Each row was made from one walk, in order. Every step used is in the known rows, and no mark comes twice. Write each row's walk.
Each row is shifted at random along 3 fixed directions that mean nothing.
Known rows
vomipi, lobu, buruk, neti: [ 16.8 -25.4   3.6 -21.0  13.3   5.3 -22.8 -11.9  15.0 -19.1 -28.7 -13.2
  -3.5 -17.8  -7.8   0.8  15.3  25.5  -4.7 -15.4  14.3  -6.1  34.3 -12.8
  -2.2 -10.6 -20.9   4.0  -2.2  19.6   0.6   3.8 -29.9   0.0  10.1  -9.1
  -9.6  25.5   2.4  -1.5 -19.4   1.4  -9.6  17.5]
vifuz, neti, ninapum, modam: [  2.1  11.9   1.2   1.7  -3.2  17.8  -9.6  -6.2   0.8   9.2  -2.0  -7.2
 -14.5   3.5   9.7  29.6 -12.3 -38.0 -18.9   2.4   3.0   9.9 -29.2  17.6
  -9.7  -1.6  -3.3 -13.8  -3.3 -14.9  -1.6   6.4   0.5 -15.3  17.0  16.8
   2.9  -7.4  -8.7  -2.7  15.1   7.8  -3.6   6.0]
modam, ninapum, vomipi, lobu, buruk, neti: [ 13.0  -1.3   0.3 -20.6 -16.3  -0.5  -3.2   1.8  18.6 -11.7  -6.1  -8.5
  -1.6  -7.2   4.0   8.1  -3.5  10.0  -1.8 -13.2  -2.5  -0.1   9.5  -1.6
   3.6  -0.7   3.5  -6.2   3.4  12.2   2.3   0.6  -3.6  10.0  18.8  -1.3
   8.3  15.2   1.0   4.9   2.1   9.6   0.9   1.3]
pozi, buruk, vomipi, lobu: [ 13.2  -6.5  22.0  -8.5  22.7   8.9 -17.2  -1.9  -1.7  -6.4 -13.5   6.1
  -5.0 -18.6   5.3 -14.4  11.4  47.1   3.2 -10.0  18.6  -0.7  30.1 -11.4
   5.6   5.0 -32.1 -23.5   9.0   2.7   2.0  -3.1 -22.4   7.9  -8.5   4.0
  -8.2  21.8  12.9  -5.5 -10.5 -16.1  -4.9   8.9]
lobu, ninapum, vomipi, modam, pozi: [ 12.1 -10.1  16.1 -20.4   6.8   1.9 -22.8  -2.7  -0.8 -15.3  -7.6  -5.6
  10.0 -23.3  10.8  18.1   6.7  14.6  -3.8  -6.4  15.5  -6.3  17.6  -4.8
   0.9   2.3 -23.0 -12.0   3.7 -12.9  11.2   5.7 -11.5   8.9  14.5   6.4
  -7.1  18.0   0.8  -4.2  -4.0  -4.4 -10.3  -0.5]
lobu, ninapum, modam, buruk: [  6.5 -23.0  -5.1  -4.9 -18.4  -4.5   0.0  12.4   5.6 -13.8  -0.6  -4.8
  19.0 -14.1  -7.0   3.7  -2.4  -1.4   0.3 -16.9  -5.8  -3.5  12.6  -4.0
  -3.3   6.4  14.0  -2.4   6.1   4.8  11.2   4.4   8.3  17.5  15.4  -0.2
   8.8  -2.4   1.8   3.5   0.9   9.6   2.0 -13.1]
pozi, buruk, neti, vifuz: [  6.3  21.2  -7.0  -7.8  -1.0  19.3  -6.6 -10.7  12.4   9.8 -11.5 -10.3
 -23.4   6.1   1.0   4.4 -14.6 -11.8 -10.9  -0.1  -1.1  14.9 -22.8  20.1
 -10.5   2.8  -6.2  -3.6 -10.2   6.6  -5.2  -0.9  -0.5 -14.4   4.9   9.9
  -1.8 -12.6   2.6  13.9  11.7   1.3   8.7   8.3]
lobu, ninapum, vomipi, modam: [ 13.4 -20.9  19.3 -11.9   8.5   2.1 -27.6  -7.5  -1.3 -19.0 -10.7 -10.0
   7.2 -23.6   5.1   6.3   9.7  15.5   0.6  -6.3  24.3 -12.3  32.5 -11.2
   5.6 -11.0 -22.3 -13.6   6.8  -8.5   5.1   7.4 -24.2  -0.3  14.7   6.5
 -17.5  24.4  -6.2 -11.1 -13.7  -2.8 -18.2  10.0]
modam, buruk, vomipi, ninapum, lobu: [  6.5  13.9  22.2 -15.7  22.4   8.5   4.1  11.6  -7.7   7.9  11.7  24.5
  -3.1 -18.5  22.9   7.8   0.4  39.3  -0.7   2.8   3.0  -3.8   6.8   0.8
   8.4   8.8 -24.1 -29.6  10.5 -14.0  13.0  -6.2  12.3  23.8  -5.5  13.4
  12.4   4.0  18.2  -5.1  13.0 -20.6  -4.7 -15.9]
neti, lobu, vifuz, ninapum: [  8.2  12.2  -6.8   2.7 -23.1   4.3 -10.7  -9.8  12.4  -5.3  -2.1 -12.1
  -0.2   0.6   3.9  17.2  -6.7 -17.2 -10.1  -8.6   1.0   2.6 -23.4  19.5
 -10.1   4.4  16.0  -3.2  -7.5   7.9   0.6   1.1  14.0  -3.8  32.4   4.1
  11.1  10.5  -4.8   2.2   6.1  16.9  -1.1  -3.2]
lobu, buruk, neti, ninapum, vomipi, modam: [  8.4  31.9  11.2 -16.5   8.8  10.3  -1.2   2.6   3.2  20.0  10.2   9.0
 -23.0  -2.8  24.7   8.3 -19.1  10.2  -6.0   0.4  -1.0  13.9 -12.6  12.1
  -4.0   4.4 -34.9 -17.2  -3.5  -7.4   2.9   0.4   3.8  -0.9   4.4  19.6
   3.6  -6.0  11.3   9.1  26.4 -22.5  -9.1  -1.4]
buruk, vomipi, modam, lobu, vifuz, neti: [ 11.0 -12.5  17.0 -16.7   6.5  27.2 -25.2  -6.8   0.7 -11.7  -7.6   0.6
   0.3 -23.7   5.8  20.3   8.3  24.6  -4.8  -2.0  21.7  -3.6  18.6   1.6
 -13.6  15.0 -25.6 -12.9   0.1  -4.8  -2.8   4.1 -11.5   5.0  17.6   7.5
   0.3  29.5   4.7  -6.9 -10.3  -9.9 -12.6  -3.7]
buruk, vomipi, lobu, ninapum: [ 15.9  -2.6   1.2 -17.3  -5.3  -2.1 -10.6 -10.0  12.5 -13.2  -4.6 -11.4
   1.8  -6.9   0.3  11.5   6.8  17.0  -1.9 -15.4  14.5  -9.4   9.3   1.1
  -1.8   2.7  -9.9  -6.8   0.1   7.3   2.6  -4.7  -6.1  10.6  15.4  -2.3
   8.8  27.1   4.3  -1.5   0.0  -5.0  -0.2   4.5]
pozi, vomipi, lobu, ninapum, modam, buruk: [ 19.6 -27.1   4.1  -8.0 -10.5  -1.3 -22.8   3.7   7.7 -22.8 -11.7 -14.2
  17.4 -27.9  -8.4   0.5   6.8  20.0   1.2 -24.6  10.8  -9.4  30.0  -6.1
  -0.1   4.7   1.9 -11.4  10.6   0.6   5.3   4.5  -7.5  15.4  21.9   0.8
  -0.9  22.1   1.4  -3.6 -14.5  10.2  -1.3  -6.0]
buruk, vomipi, modam, pozi, ninapum, lobu, vifuz, neti: [ 13.2 -22.6  12.4 -10.4 -20.5  17.7 -22.2   0.6  10.0 -28.7 -20.1 -19.8
  16.2 -22.0   0.7  22.6  -2.1   4.6  -2.7 -31.7  14.6  -1.0   3.3   2.4
  -6.7  14.0  -8.9 -19.9  11.5   2.7   8.4   3.1 -23.8   6.7  32.7   4.9
  -4.2  26.1   3.3  -1.2 -12.6   6.2   4.8  -1.0]
modam, ninapum, vomipi, lobu, vifuz, neti, buruk: [  4.9   0.2  12.0  -7.5 -13.7  16.7 -24.4   0.6   9.7 -10.5  -5.1   1.9
   4.4 -18.8  10.9   3.5   7.1  11.3  -5.1  -5.6   0.1   5.0  13.3   9.7
   1.6   4.2   2.0 -21.8   5.1   6.7   2.5   3.7   3.4   5.8  25.7  11.9
   7.8  16.2  -2.2  -4.9  -1.8  12.6  -8.2  -4.9]
neti, lobu, ninapum, vomipi, modam: [ 16.7   7.6   6.1  -6.0 -14.2  -4.2 -19.3  -9.1  11.4  -8.7  -0.5 -18.1
  -2.9  -7.6  12.6  13.0  -8.1  -6.4  -2.5 -17.1   4.6  -5.3  -0.1   5.8
  -7.1  -5.6  -7.0  -6.4  -0.4  -6.1   0.8   5.2  -0.4  -4.1  27.9   3.7
   1.7  21.8  -0.1   0.0   3.5   9.0  -8.1   1.0]
lobu, vifuz, neti, ninapum, modam: [ -2.0   5.2   9.1  -1.2 -12.9  19.5  -5.9   3.3  -3.4   4.3   6.5  -0.1
  -2.6  -2.5   7.7  13.5 -14.5 -18.6  -6.7  -0.9   1.9  11.0 -15.4  13.8
  -7.9   7.0  -2.7 -14.9   1.0  -7.8   3.6   5.3   2.7  -7.9  19.1  18.6
   0.6  -8.6  -2.3  -1.3  11.9   2.9  -3.0  -8.1]
ninapum, vomipi, modam, lobu, buruk, neti, vifuz: [ 12.5  18.4  -1.3 -18.0 -19.6  10.4 -15.0 -13.5  25.5   1.9  -4.4 -21.5
 -24.9  -1.8   7.4  27.8 -23.4 -19.1 -14.3 -10.2  -4.1   4.5 -16.6  21.5
 -21.7   6.1   3.8   9.2 -14.0   6.7  -3.8   5.8   4.8  -7.6  27.5   5.2
  14.8  12.3   2.0  14.9  13.8  10.3   5.9   3.3]
ninapum, vomipi, modam, buruk, neti: [ 13.9 -38.8  -7.5  -9.2  -9.3   5.6 -25.7   0.9  15.7 -31.3 -29.2 -22.1
   6.7 -24.9  -8.8  10.1   6.4  -3.6  -5.8 -22.0   7.9  -9.3  27.9 -13.2
  -8.9  -3.2 -10.0  -1.8   7.1  11.2  -1.7   7.9 -31.4   0.6  23.4  -2.3
 -11.3  24.1  -1.5   1.3 -26.9  11.0  -4.4  12.7]
vifuz, neti, ninapum, vomipi, lobu: [ -4.7  10.9  19.7   4.0 -11.9   3.9  -1.3  15.6  -4.3   7.0  10.4  11.1
  -3.9  -4.7  21.6  -6.4  -0.8  14.6   4.7  -0.2  -7.2   4.6  -1.2   2.4
   3.1   5.9  -9.8 -21.6  12.7 -11.4   2.5  -2.1   7.3   0.9  10.0  13.5
   2.2   5.3   8.0  -4.3   7.6  -4.8  -1.8  -6.6]
vifuz, lobu, buruk, neti, ninapum, modam, pozi, vomipi: [ 16.5   4.2 -12.1 -14.4 -14.5   6.1 -18.6   1.2  19.9  -9.4 -21.0 -18.3
  -3.3 -12.8   0.5  23.2  -7.5 -10.1 -17.1 -21.7   5.2  11.2 -16.6  12.1
 -22.0  18.1 -11.8 -11.0  -2.0   4.0  -2.0   3.5 -14.0  -2.2  21.5   4.1
   2.7  13.9   9.2   5.6   5.1   8.7  14.5   1.9]
buruk, neti, ninapum, modam, vomipi, lobu, vifuz: [  5.0 -11.9  10.9 -21.4 -10.6   6.5  -8.8  17.1  -2.5 -12.1   6.3   5.6
   3.8 -15.9   6.2  -5.4  -6.5  22.1   4.9 -14.7   8.0   1.6  19.0 -13.0
  -9.9  15.3 -27.7 -12.0  13.1  -3.5   5.4   0.7 -10.4   7.0  15.2  10.6
  -7.3   7.7  22.7   2.1  -3.5 -13.4   4.7 -19.5]
pozi, buruk, neti, ninapum: [  6.7   8.8  -9.8  -7.4  -1.8   6.3  -1.3   6.4   5.6   0.6  -7.7  -1.2
  -8.2   1.4   2.6 -10.9  -4.2   1.0  -3.9  -9.5  -0.8  12.4 -10.6   0.6
  -3.2  -0.9 -19.6 -15.1   2.7   4.4  -2.4  -3.3  -4.3  -2.8   0.6   9.0
  -8.6 -13.8   8.7   9.7   7.2  -8.5   4.3   2.4]
buruk, neti, vifuz, ninapum: [ -5.6   8.2  13.3   1.2   6.4  13.3  14.1  23.7 -15.8  15.1   9.6  30.0
  -4.7  -8.9  18.7 -18.2  -2.5  33.9  10.1   7.5  -3.2  14.7  -0.8  -5.0
   0.9  16.4 -30.7 -22.5   9.8  -7.7   7.7  -5.8   8.8   0.9  -7.5  21.3
 -10.7 -23.2  22.3   5.9   7.8 -26.5   0.3 -19.5]
neti, buruk, vomipi, lobu: [ 15.3  38.9 -17.1  -8.5  -4.1   8.5 -18.0 -29.0  29.2  11.5  -6.8 -20.3
 -30.1  10.6   6.6  35.7 -13.2 -29.2 -27.0 -11.7  -1.1   7.6 -39.7  38.0
 -18.1   5.4   2.6  -0.1 -19.3  13.1  -8.1  -3.7   8.4  -5.6  18.8   3.3
  33.2  17.8  -0.6  10.3  23.6   5.1   7.4  17.2]
pozi, vomipi, lobu, vifuz, neti: [ 14.2 -24.6   1.5  -2.6 -18.3  17.2 -39.2 -18.9  17.2 -28.6 -28.3 -31.6
   9.6 -16.9 -15.2  10.3  13.8   3.5  -4.6 -14.4  21.0  -8.4  18.0   9.3
  -4.1  -1.8   9.0  -3.0   0.2  11.6  -9.5   5.0 -25.1  -8.7  36.4  -3.1
  -9.4  40.3 -16.7  -8.8 -28.1  22.1  -4.7  16.9]
lobu, ninapum, modam, pozi, buruk, vomipi: [ 12.6 -10.9  19.7 -18.5  16.2   8.3  -8.1  12.4  -6.9 -10.9  -9.8   9.1
  11.9 -23.8   7.8  -1.6   4.0  38.2   1.2 -13.6  18.2   4.4  24.8 -13.8
   2.6  19.0 -35.7 -33.1  13.1  -7.2  15.0   0.6 -19.5  17.5  -5.3  10.4
  -9.0   4.6  17.3  -1.7   3.8 -18.1   1.9  -6.2]
buruk, neti, lobu, vifuz, ninapum: [  9.0   3.7  -2.3  -8.3  -5.3  13.0  -7.5  -0.1   4.8  -5.9  -8.2  -0.7
  -2.0  -8.2   7.7   7.2   0.0   8.0  -4.7  -4.6   7.8   4.8  -6.4   5.0
  -9.9   6.9 -15.3 -11.7  -0.1   6.2  -0.6  -0.6  -3.3  -6.1  22.2   7.4
  -5.4   6.8   8.0   1.7   0.0   0.1  -4.5  -5.1]
pozi, buruk, vomipi, ninapum, modam, lobu: [ 12.1 -12.5   9.0   0.6 -26.0  -5.2   4.3  18.8   1.5 -11.7   6.2  -5.3
   9.3 -12.2   4.1 -10.2 -14.4  16.2  13.5 -28.5  -3.1   0.2   2.2  -8.4
   0.1  10.7   0.6 -21.5  19.6  -4.4   9.3  -2.8   2.0  17.9   8.7   6.0
   5.8   1.9  14.1   6.8   0.1  -5.7  11.2 -13.2]
lobu, ninapum, vomipi, modam, pozi, buruk, neti: [ 10.8  13.7  11.3 -21.7  -2.7   9.6   2.0  12.8   1.0   7.7   3.2   3.9
   1.6 -11.6  18.5   5.1 -14.3  26.4   4.4  -4.3  -3.6  14.0  -9.3  10.4
  -0.9  18.6 -25.5 -18.1   6.8 -11.0   9.5  -1.3   5.3  11.2   5.3  11.3
   0.3  -7.2  13.7  14.3  20.4 -19.0   0.7  -9.6]
buruk, neti, vifuz, ninapum, lobu: [  0.4 -21.0  16.7  -0.7   0.1   8.0  -2.9  16.6  -4.0 -12.1 -11.3   7.2
   3.5 -16.0   8.3  -7.4   1.9  15.9   4.1 -10.7   7.0   2.1  17.1 -16.8
   0.3   2.8 -17.7 -18.4  16.6  -0.1   7.2   1.7 -20.0  -7.8   7.8  10.7
 -20.9   0.1  13.6  -3.9 -11.2  -0.9   3.4  -5.8]
ninapum, modam, lobu, buruk, neti, vifuz: [  2.9   3.3   7.8 -13.5  -8.9   8.0   6.5  12.6   5.7   6.3   4.9   4.7
 -12.2  -6.4   6.0  -1.3 -19.8   8.1   1.0 -10.5  -9.9  10.3   4.1  -1.6
 -16.3  15.4  -7.1   1.1  -0.3   3.9   4.9   3.9   4.9   0.9   4.1   6.7
   5.5 -11.0  20.4  12.5  12.4  -2.4  11.2 -18.1]

Which walk is each row?
[ 18.3   5.4  -6.1 -19.8  -4.5  12.6 -26.6 -12.9  17.3  -6.8 -17.4 -22.5
 -19.2  -3.7   1.0  27.1 -10.6 -21.5 -23.2 -12.6  13.2   5.0 -16.1  12.1
 -15.0   0.3 -12.0  -9.3  -2.2  -4.0  -5.3   4.5 -13.5  -8.2  23.6   7.5
   0.9  12.6   0.4   5.3   6.4   7.3   5.6  14.5]
pozi, buruk, neti, ninapum, modam, vomipi, lobu
[ 17.5  11.3  -8.8  -7.5 -31.8  -5.3   0.6   8.0  19.3 -10.4  -4.0 -17.4
   6.6  -0.1   5.5  11.0 -19.7  -7.7  -3.3 -38.1  -8.9   9.9 -19.3   8.6
 -15.1  22.8   2.3 -15.0   3.6   5.9   8.6  -1.2   6.0  11.9  22.2   0.4
  17.3   5.5  16.6  15.5  18.5   8.7  20.5 -11.2]
neti, lobu, ninapum, modam, pozi, buruk, vomipi
[  6.9  17.9   3.6   3.9 -37.3  14.9  -8.7   0.8   8.5   6.0  11.2 -16.0
  -4.1   2.2   6.1  13.7 -26.1 -19.2  -2.0 -15.3  -4.2  13.1 -31.5  29.7
 -10.0  15.2  13.2 -13.0   2.4  -7.0  -3.0   1.3  11.9  -7.2  33.5  16.7
  11.6   3.6  -2.5   5.8  14.7   9.8   7.7 -10.1]
pozi, vomipi, lobu, vifuz, neti, ninapum, modam
[ 13.2 -21.2  16.1 -11.4   5.8   4.1 -28.1   5.6   6.3 -16.8 -20.1  -1.6
  -1.6 -30.1   9.7  -6.2  10.4  29.8  -0.7 -16.4  15.4  -0.5  33.3 -16.3
  -8.6  -1.6 -39.9 -17.6   8.9   5.2   1.6   5.9 -31.6  -2.0  11.3   6.3
 -17.9  27.3  12.3  -7.4 -17.1  -8.5 -12.0   8.7]
vifuz, lobu, buruk, neti, ninapum, vomipi, modam
[ 16.2   9.4  -0.3 -22.3 -21.0  11.0  -7.0  -2.4  15.9   0.4  -6.5 -19.7
  -9.0  -3.9   4.1  17.6 -24.8  -9.7  -7.2 -23.1  -8.0  16.0 -25.0  20.1
 -15.2  14.1  -0.5  -1.3  -3.7   1.6  10.8   1.5   7.3  -0.3  22.2   8.0
   9.8  -9.2  11.5  20.7  17.2   6.8  16.4  -8.4]
vomipi, lobu, ninapum, modam, pozi, buruk, neti, vifuz
[  4.4  11.0  15.3  -9.5  -5.2  20.0 -30.4  -3.6   7.6  -5.5 -15.5  -3.4
  -1.2 -22.3  14.1   8.9   7.3  16.2 -11.2  -5.1   5.2   6.6  -1.2  19.9
  -2.2  11.0  -9.3 -25.6   3.3   3.1   6.7   0.6  -3.0   4.2  24.3  13.4
   3.8  15.3   3.7  -1.7   3.4   4.7  -0.5   2.4]
modam, pozi, ninapum, vomipi, lobu, vifuz, neti, buruk
[  8.0  -6.8  14.0  -2.5 -11.4  19.6 -20.7  13.2  -1.5  -6.1   0.1   4.4
   7.9 -26.0   5.6  -2.9  -0.9  21.3  -0.6 -13.7   3.3   6.3  13.5   6.3
  -5.1  17.3  -9.0 -25.7  10.3  -6.0   3.9   3.4   4.4  10.4  23.0  18.3
   1.5   8.5   8.0  -2.9  -4.2   1.2  -3.4 -18.1]
pozi, vomipi, lobu, vifuz, neti, ninapum, modam, buruk
[  9.0   2.1   4.2 -10.8 -15.0  12.1 -20.3  -6.6  17.9  -9.2 -21.0 -17.2
  -8.1 -11.6   2.1   3.7  -0.2   5.4  -7.3  -1.2  11.3   2.3  -0.2  14.8
 -11.5   5.0  -1.4 -12.4   0.4   9.5  -3.9   0.8 -14.0 -11.7  18.9   5.2
  -7.8  17.3   1.4  -0.2   0.8  11.4   8.5  13.1]
pozi, buruk, neti, vifuz, lobu, ninapum, vomipi
[  9.8  -9.1   0.1  -1.4 -14.3  19.2 -29.4 -10.1  21.5 -24.2 -29.4 -21.4
   2.7 -13.8  -3.8  12.0   5.7  -7.5 -14.3 -24.7  17.2  -1.0   4.8  11.2
  -6.4   1.6  -0.9 -26.1   5.7  20.7  -2.3   1.7 -28.5  -5.9  30.4   5.9
  -2.8  26.2  -2.9  -6.4  -5.8  14.9   5.1  16.7]
pozi, ninapum, lobu, vifuz, neti, buruk, vomipi
[ 20.2   2.9 -11.5 -13.9 -16.6  -0.2 -13.8   6.2  16.1  -9.4  -3.5 -10.6
  -1.9 -11.5   1.5  -2.4  -5.6  13.0  -0.6 -28.1   0.8   5.3   2.1  -1.9
 -13.6   7.2 -20.4  -6.6   0.5   3.5  -5.5   0.5   2.0   8.5  18.6   4.5
   0.8   9.1  12.8  12.8   0.5  -7.9   1.8  -9.8]
pozi, vomipi, modam, lobu, buruk, neti, ninapum
[ 20.7  26.5  -6.3 -10.5   1.1  15.2  -8.0   1.3   5.5  10.0   0.2  -5.2
 -16.8 -11.5  16.0  17.6 -17.3   0.8  -8.8  -8.3  -2.3   7.1 -24.1  18.1
  -9.9   6.8 -19.9 -22.0   1.6 -16.6  -2.1  -1.0  11.5   0.4  18.3  16.6
   6.4  -3.5  12.4   8.4  13.4  -3.0   0.3 -11.4]
pozi, vomipi, ninapum, modam, buruk, neti, lobu
[  9.5  11.7  10.0  -9.0 -11.8  11.8  -2.8  19.4  -1.0   0.4   6.8   8.9
  -1.6 -21.7  17.3 -14.7 -13.6  33.1   9.8 -14.7  -6.2   6.9   5.2   1.8
  -6.5  16.8 -24.3 -23.1  11.6  -1.3   5.1  -2.4   7.7  11.6  16.1  15.2
  -2.0  -1.0  25.1  10.2   4.7 -12.6  -1.0 -24.3]
pozi, ninapum, vomipi, modam, buruk, neti, lobu, vifuz
[ 14.3  -9.0   2.8  -2.7 -17.7   8.6 -24.5   1.7  14.4 -14.3 -11.7 -10.2
   8.5 -21.9  10.7  14.6   7.6   6.2  -6.4 -15.5  -3.6  -4.3  12.2   6.5
 -10.1   3.1  -2.0 -12.4   2.2  -0.9   2.3   7.2   8.7   8.2  36.3   3.4
   8.2  23.7  -0.7  -1.1  -3.8  15.0 -13.0  -3.5]
vifuz, neti, lobu, ninapum, vomipi, modam, buruk
[  9.7  -9.1  14.0  -6.7  -9.3   6.7 -27.4   0.9  10.1 -12.7  -9.4  -5.3
  -0.7 -20.0  11.4  11.1   7.2   6.9  -9.0 -11.8   5.5  -2.6  17.2  -2.7
  -7.6  -2.0 -10.8 -13.8   2.0  -3.0   1.4   9.1  -3.0   5.0  25.1   7.3
   1.6  22.6  -2.2  -4.9  -3.8   6.2 -13.1   3.1]
vifuz, neti, ninapum, vomipi, modam, lobu, buruk
[ 13.6 -19.2  -3.1  -9.7 -10.1  15.9 -23.8  -3.6  10.6 -13.4 -19.8 -15.7
  -7.3 -25.7  -0.5  20.2  -2.9 -10.2 -11.9 -13.2   3.0  -0.5  -4.0   7.7
 -18.7  -0.3  -4.6  -5.5   0.3   1.4   5.6   4.9  -5.2  -3.1  24.9   9.5
   0.4   6.7   5.7   1.6 -14.1  12.3   2.5  -1.6]
vomipi, ninapum, modam, buruk, neti, vifuz, lobu
[ 10.8   4.1   9.8 -18.3   2.1  17.1  -7.4   9.6   0.8  -2.8  -9.7  -0.3
  -2.7 -14.2   8.8  -0.5 -16.3  14.2  -1.2 -16.1  -0.7  16.5   0.2   0.5
 -14.3  19.6 -25.4 -14.4   4.7  -0.4   6.7   4.1 -12.0  -2.2   7.9   7.6
  -7.9  -5.5  22.2  10.2   5.5  -0.9   7.7 -14.6]
ninapum, modam, pozi, buruk, neti, lobu, vifuz
[ 16.1 -30.3  20.9 -23.1   8.3  13.2 -39.4   4.9  -1.0 -32.3 -21.0  -5.5
   3.9 -37.2   2.9 -14.4  11.2  32.6   0.9 -16.9  29.0  -5.7  47.7 -25.6
  -4.6  -4.0 -43.0 -25.1  14.7  -0.8   0.7   7.6 -38.9  -0.2  14.3  12.0
 -32.6  23.4  11.1  -7.2 -26.4  -6.8 -11.6   1.3]
pozi, buruk, neti, ninapum, vomipi, modam, lobu, vifuz
[ 12.8 -16.5   3.4  -1.0  -8.5  12.2 -22.6   4.4   7.9 -15.6 -13.9  -6.9
   1.2 -22.4   8.4  12.2   5.9   3.2  -6.7 -22.1   6.3  -1.2   8.1  -2.6
 -10.4   3.4 -17.2 -26.5  11.3  -2.2   3.2   3.2 -10.5   5.1  21.2  11.0
   4.6  15.0   8.0  -3.3  -6.7  -0.5  -2.3   0.9]
vifuz, neti, buruk, vomipi, ninapum, modam, lobu
[  8.3  -1.2  14.1 -15.2   3.7  12.6  -5.6   8.4  -1.2  -1.1  -6.2   3.9
 -12.6 -18.0   5.3  -7.3  -8.8  19.7  -1.0 -10.6   7.7   5.7  13.3  -8.9
  -8.1   6.0 -21.6 -15.5   5.3  -0.8   6.4   3.0  -8.4   1.0   3.1  13.0
 -10.8  -9.4  18.8   5.4   3.5  -6.9   5.9 -11.3]
pozi, ninapum, modam, lobu, buruk, neti, vifuz
[ 16.0   2.4   8.6 -13.4 -13.8   7.4 -21.7  -8.1  16.5  -9.9 -13.2 -14.3
  -6.5 -19.5   8.7  27.4  -8.9   1.3 -12.4 -23.9   5.2   3.8 -10.0  14.1
 -16.8  14.2  -7.7 -13.0  -5.7   5.0  15.0   1.9  -1.9   8.8  23.2   9.4
  16.2  18.8  11.0   4.1   2.4   4.2   9.9  -1.2]
neti, vifuz, lobu, buruk, vomipi, ninapum, modam, pozi
[  5.3  10.1   7.9  -7.5 -13.3  15.6  -4.4   5.0   3.1   9.2   4.0   1.4
 -15.5  -5.3  14.6  23.8 -17.9  -3.2  -9.2  -0.8   1.4   9.7 -21.8  14.8
 -14.3  20.4  -7.5 -10.1   2.7 -11.7   3.5   0.8   8.9  -4.3  22.1  17.2
   8.1   0.0  11.7   7.9  13.2  -4.5   8.5  -9.0]
buruk, neti, vifuz, ninapum, modam, vomipi, lobu
[  8.3 -38.4  28.7  -6.9  20.6  24.6 -35.9  14.2 -11.9 -29.0 -25.8  13.9
  12.7 -47.8   3.7 -20.7  27.2  52.9   2.1 -16.7  34.0  -4.4  62.4 -30.7
  -2.7  10.5 -49.6 -47.2  23.8   1.5   5.2   5.3 -43.5   7.4   4.6  16.9
 -28.6  21.6  20.3 -18.5 -27.2 -14.4  -9.4  -4.1]
pozi, ninapum, modam, lobu, vifuz, neti, buruk, vomipi
[  5.0   0.0  21.0  -6.2  -6.0  14.8 -14.0  16.2   0.5   1.2 -10.0   4.7
  -5.0 -24.2  17.3  -8.1 -10.0  29.8   5.9 -10.8  -5.0  16.9   2.4   3.2
 -14.9  25.3 -27.4 -16.4   9.6  -5.7   5.6   1.8  -8.6  -1.6   2.9  12.1
  -8.7   4.3  24.5   9.0  -3.6  -9.1   9.8  -9.9]
ninapum, vomipi, modam, pozi, buruk, neti, vifuz, lobu
